Here is a tiny trained network, its code and every weight. The questions are about switching its units off for an input and a class, where a switched-off unit gives its printed mean instead of its output.

import numpy as np


def w(rows, s, z=0):
    codes = np.array(rows[::2]) - 128.0
    scale = np.full(codes.shape[1], s)
    scale[-1] = z or s
    return codes * scale


def norm(h):
    return h / np.sqrt((h * h).mean(-1, keepdims=True) + 1e-5)


def f(y):
    return y / 2 * (1 + np.tanh(0.7978845608 * (y + 0.044715 * y**3)))


def log_softmax(a):
    a = a - a.max(-1, keepdims=True)
    return a - np.log(np.exp(a).sum(-1, keepdims=True))


def net(x, mask):
    res = np.array(x, float).reshape(1, 3) / 4 @ E
    u = 0
    for l in range(2):
        y = f(norm(res) @ A[l][:, :-1].T + A[l][:, -1])
        res = res + np.where(mask[u : u + 8], y, B[l][:, -1]) @ B[l][:, :-1]
        u += 8
    return log_softmax(norm(res)[-1] @ U[:, :-1].T + U[:, -1])


A, B = {}, {}
E = w([
[92,184,140,172,42,165,183,172,36,77],'x0',
[39,97,63,177,109,74,168,162,109,220],'x1',
[44,123,253,32,50,131,90,27,98,146],'x2',
],0.0053)
A[0] = w([
[136,110,119,108,162,106,112,108,196,178,39],'0.n1',
[159,126,131,122,123,133,47,132,228,214,32],'0.n2',
[123,143,153,147,139,121,125,137,131,137,6],'0.n3',
[173,79,111,125,138,61,105,85,21,116,29],'0.n4',
[135,111,67,53,80,191,160,113,158,143,67],'0.n5',
[163,75,44,83,89,132,134,109,104,115,3],'0.n6',
[48,135,130,162,156,124,190,127,155,210,27],'0.n7',
[162,69,189,176,176,2,97,123,35,103,65],'0.n8',
],0.0062,0.0063)
B[0] = w([
[122,102,104,104,172,138,174,100,124,105,188],'0.n1',
[127,89,87,105,163,109,172,105,139,95,221],'0.n2',
[161,162,116,130,140,248,171,163,150,94,7],'0.n3',
[135,174,130,165,111,171,147,163,172,103,12],'0.n4',
[117,129,134,151,126,121,110,133,135,116,39],'0.n5',
[169,168,118,148,108,194,138,181,151,80,13],'0.n6',
[148,107,70,133,64,119,106,164,120,145,200],'0.n7',
[117,152,119,115,110,121,157,131,141,116,37],'0.n8',
],0.014,0.0014)
A[1] = w([
[161,141,184,107,151,151,108,105,158,40,24],'1.n1',
[133,80,124,137,160,36,128,94,25,105,173],'1.n2',
[75,151,114,148,50,160,233,155,39,9,1],'1.n3',
[92,143,82,111,93,154,224,133,151,30,113],'1.n4',
[190,132,97,87,55,148,48,146,178,139,75],'1.n5',
[161,145,167,176,127,101,51,158,175,174,137],'1.n6',
[229,134,96,72,64,180,76,134,176,35,27],'1.n7',
[167,155,83,217,179,155,159,213,219,104,70],'1.n8',
],0.011,0.0028)
B[1] = w([
[72,114,49,191,107,95,167,181,121,183,163],'1.n1',
[178,192,141,160,122,171,138,172,129,71,248],'1.n2',
[167,63,73,83,234,96,130,88,215,137,194],'1.n3',
[193,159,139,123,125,144,119,140,105,82,131],'1.n4',
[136,168,145,148,153,148,164,145,129,97,132],'1.n5',
[145,129,109,99,119,142,164,126,101,83,141],'1.n6',
[90,105,64,159,80,93,144,177,114,203,151],'1.n7',
[49,142,254,66,64,134,85,44,108,136,177],'1.n8',
],0.0086,0.013)
U = w([
[168,76,103,87,232,96,142,80,193,106,161],'0',
[78,156,237,102,80,120,87,81,102,128,162],'1',
[95,113,58,180,77,98,155,200,111,193,171],'2',
[202,176,136,150,129,181,146,174,98,53,170],'3',
[138,101,142,145,145,252,117,143,129,158,10],'4',
[134,78,143,152,142,254,99,150,128,139,1],'5',
],0.013,0.0043)

Each question gives the input, the list of numbers given to net, and the class t.
The units are the neurons (one row each of A and B). Each row of codes is followed by its name. A weight is (code - 128) times the scale printed after its matrix; where a second scale follows, it is the last column's (A, B and U).
mask holds one flag per neuron, layer by layer. A switched-off neuron (its flag False) gives its mean, the last column of its row in B, instead of its output. The means were averaged over made-up inputs and are rounded, as every weight is.
A unit's drop is (log p(t) with every unit on - log p(t) with that unit switched off) / (log p(t) with every unit on - log p(t) with every unit switched off).
The circuit of an input: a set's keep is (log p(t) with only the set's units on - log p(t) with every unit switched off) / (log p(t) with every unit on - log p(t) with every unit switched off). Starting from the 12 units with the biggest drops (on a tie, the unit counted first), units are removed one at a time, each time the one whose removal leaves the highest keep (on an exact tie, the one counted first), for as long as the keep stays at least 0.8.
units of the circuit, in order: the units of the circuit, biggest drop first
k most important neurons: the k neurons with the biggest drops, biggest first
top k neurons in layer l: the k neurons of layer l with the biggest drops, biggest first
drop when u is switched off: that unit's drop, to one decimal
input [-1,6,5], class 2: units of the circuit, in order -> [1.n8]
input [6,-2,6], class 0: 2 most important neurons -> [1.n3 1.n8]
input [-2,-8,6], class 2: units of the circuit, in order -> [1.n1 1.n7]
input [3,2,3], class 3: 2 most important neurons -> [1.n2 1.n8]
input [-3,2,-3], class 3: units of the circuit, in order -> [1.n2 1.n3]
input [-6,-7,-2], class 2: 2 most important neurons -> [1.n1 1.n7]
input [3,0,3], class 3: 2 most important neurons -> [1.n8 1.n2]
input [-7,-1,-8], class 1: 2 most important neurons -> [1.n8 1.n3]
input [-4,0,-5], class 1: drop when 1.n3 is switched off -> 0.3
input [-3,-5,-5], class 1: drop when 1.n3 is switched off -> 0.1
input [-4,4,-6], class 1: drop when 1.n3 is switched off -> 0.1
input [4,-1,3], class 0: top 2 neurons in layer 1 -> [1.n3 1.n8]
